54, 93, 311, 83, -120
-149, 25, 384, -81, -119
-271, 32, 314, -64, 23
-39, 113, 409, 73, -97
133, 50, -11, 103, -17
->
93, 311
25, 384

263, 42, 35
145, -103, 135
370, -458, 69
->
42, 35
-103, 135

-88, 428, 54, -151
-235, -137, 260, -427
-293, 139, 210, 290
-66, -136, 27, 0
-263, -168, -64, -24
->
428, 54
-137, 260

380, -168, 235
-121, -87, -418
->
-168, 235
-87, -418

-134, -65, 453, -22
115, 202, -16, -178
->
-65, 453
202, -16

-304, -114, -344, -55
-194, -50, 84, 109
-221, 301, -118, 545
136, 61, -231, 0
->
-114, -344
-50, 84

280, 470, -191
110, 106, -74
-68, -509, 143
56, 129, 83
->
470, -191
106, -74

233, 457, 161, 404
-130, -265, -89, -225
-166, -333, -113, -294
-190, -381, -129, -331
66, 126, 48, 109
->
457, 161
-265, -89
---
-67, -97, -41, 77, 132, -191, 0, -94, -10, 46, -15, 180, 146, 170, 101, -80
149, -109, 141, -161, -390, 78, -74, -198, -1, -92, 118, 146, -109, -234, -53, -152
-425, -193, -242, -153, -230, -489, 416, -3, 211, -213, 184, 82, -330, -200, -39, -171
->
-67, 149, -425
-97, -109, -193
-41, 141, -242
77, -161, -153
132, -390, -230
-191, 78, -489
0, -74, 416
-94, -198, -3
-10, -1, 211
46, -92, -213
-15, 118, 184
180, 146, 82
146, -109, -330
170, -234, -200
101, -53, -39
-80, -152, -171

22, -82, 121, 36, -189, -102, -78, 60, -201, 15, 147, 76, -6, 139, -207, 83
150, -282, 308, 240, -53, -284, -10, -56, -239, -3, 170, 96, -15, 124, -259, 273
82, -284, 477, 174, -359, -323, -81, 130, -212, -406, 366, 9, 251, 196, -430, 204
->
22, 150, 82
-82, -282, -284
121, 308, 477
36, 240, 174
-189, -53, -359
-102, -284, -323
-78, -10, -81
60, -56, 130
-201, -239, -212
15, -3, -406
147, 170, 366
76, 96, 9
-6, -15, 251
139, 124, 196
-207, -259, -430
83, 273, 204

-70, 89, 70, -74
416, -527, -411, 437
244, -309, -241, 257
-366, 463, 361, -384
225, -285, -222, 237
254, -322, -250, 267
338, -427, -332, 354
->
-70, 416, 244, -366, 225, 254, 338
89, -527, -309, 463, -285, -322, -427
70, -411, -241, 361, -222, -250, -332
-74, 437, 257, -384, 237, 267, 354

95, 75, -449
368, 103, 222
->
95, 368
75, 103
-449, 222

31, -11, -55, -93, 46, -13, -2, -57, -30, 113, -58
33, 280, -81, -175, -15, 54, -45, 133, 96, 84, -125
3, 278, -289, -148, 153, -209, -213, -315, 66, -93, -190
-14, -194, -124, 57, 192, 2, -189, -436, 288, -248, 106
140, -53, -144, -173, 261, -74, -83, -79, 71, 65, -137
-66, -92, 306, 183, -238, 161, 161, 209, -62, 15, 164
-29, 14, -284, -88, 106, -48, -143, -10, -78, 85, -55
-31, 57, 39, -24, -89, 49, 33, 121, -30, 87, -2
->
31, 33, 3, -14, 140, -66, -29, -31
-11, 280, 278, -194, -53, -92, 14, 57
-55, -81, -289, -124, -144, 306, -284, 39
-93, -175, -148, 57, -173, 183, -88, -24
46, -15, 153, 192, 261, -238, 106, -89
-13, 54, -209, 2, -74, 161, -48, 49
-2, -45, -213, -189, -83, 161, -143, 33
-57, 133, -315, -436, -79, 209, -10, 121
-30, 96, 66, 288, 71, -62, -78, -30
113, 84, -93, -248, 65, 15, 85, 87
-58, -125, -190, 106, -137, 164, -55, -2

242, 88, -148, -124, -86, -175, 37, 15, -280, -200
-29, 128, 27, -313, 243, 18, 96, 91, 125, 19
-46, -343, 142, 289, -109, -19, -114, -128, -78, 178
33, -416, -42, 66, 73, 3, -38, -23, -65, 53
279, 67, -135, 9, -153, -282, -81, -112, -287, -8
113, -344, 21, 160, -319, -44, -58, -71, -70, 207
->
242, -29, -46, 33, 279, 113
88, 128, -343, -416, 67, -344
-148, 27, 142, -42, -135, 21
-124, -313, 289, 66, 9, 160
-86, 243, -109, 73, -153, -319
-175, 18, -19, 3, -282, -44
37, 96, -114, -38, -81, -58
15, 91, -128, -23, -112, -71
-280, 125, -78, -65, -287, -70
-200, 19, 178, 53, -8, 207

11, -94
-457, -443
124, 322
342, 76
->
11, -457, 124, 342
-94, -443, 322, 76
---
-202, 391
345, -74
358, -234
-215, -315
34, 135
->
-202, 391
345, -74
358, -234

50, 179, 142, -78, -213
-145, 87, -227, -37, -82
141, -228, -146, 10, -17
70, 116, -127, 413, -250
-217, -320, -153, 350, 279
->
50, 179
-145, 87
141, -228

220, -4, -69, -185
1, 16, -35, -73
-19, 128, 108, 435
->
220, -4
1, 16
-19, 128

114, -210, 106, -51, -87
-186, 380, -148, 94, 108
230, -471, 210, -155, -197
181, -421, 194, -134, -180
->
114, -210
-186, 380
230, -471

318, 153, 420, -56
129, -139, 66, 84
-116, 124, -38, 13
163, 240, 295, -163
->
318, 153
129, -139
-116, 124

141, 125, 238, 41, -153
-342, -177, 200, -70, -322
138, -8, -57, 111, -481
->
141, 125
-342, -177
138, -8

266, -348, 198, -530, -39
-67, 327, 42, 479, -172
421, -356, -26, -177, 60
->
266, -348
-67, 327
421, -356
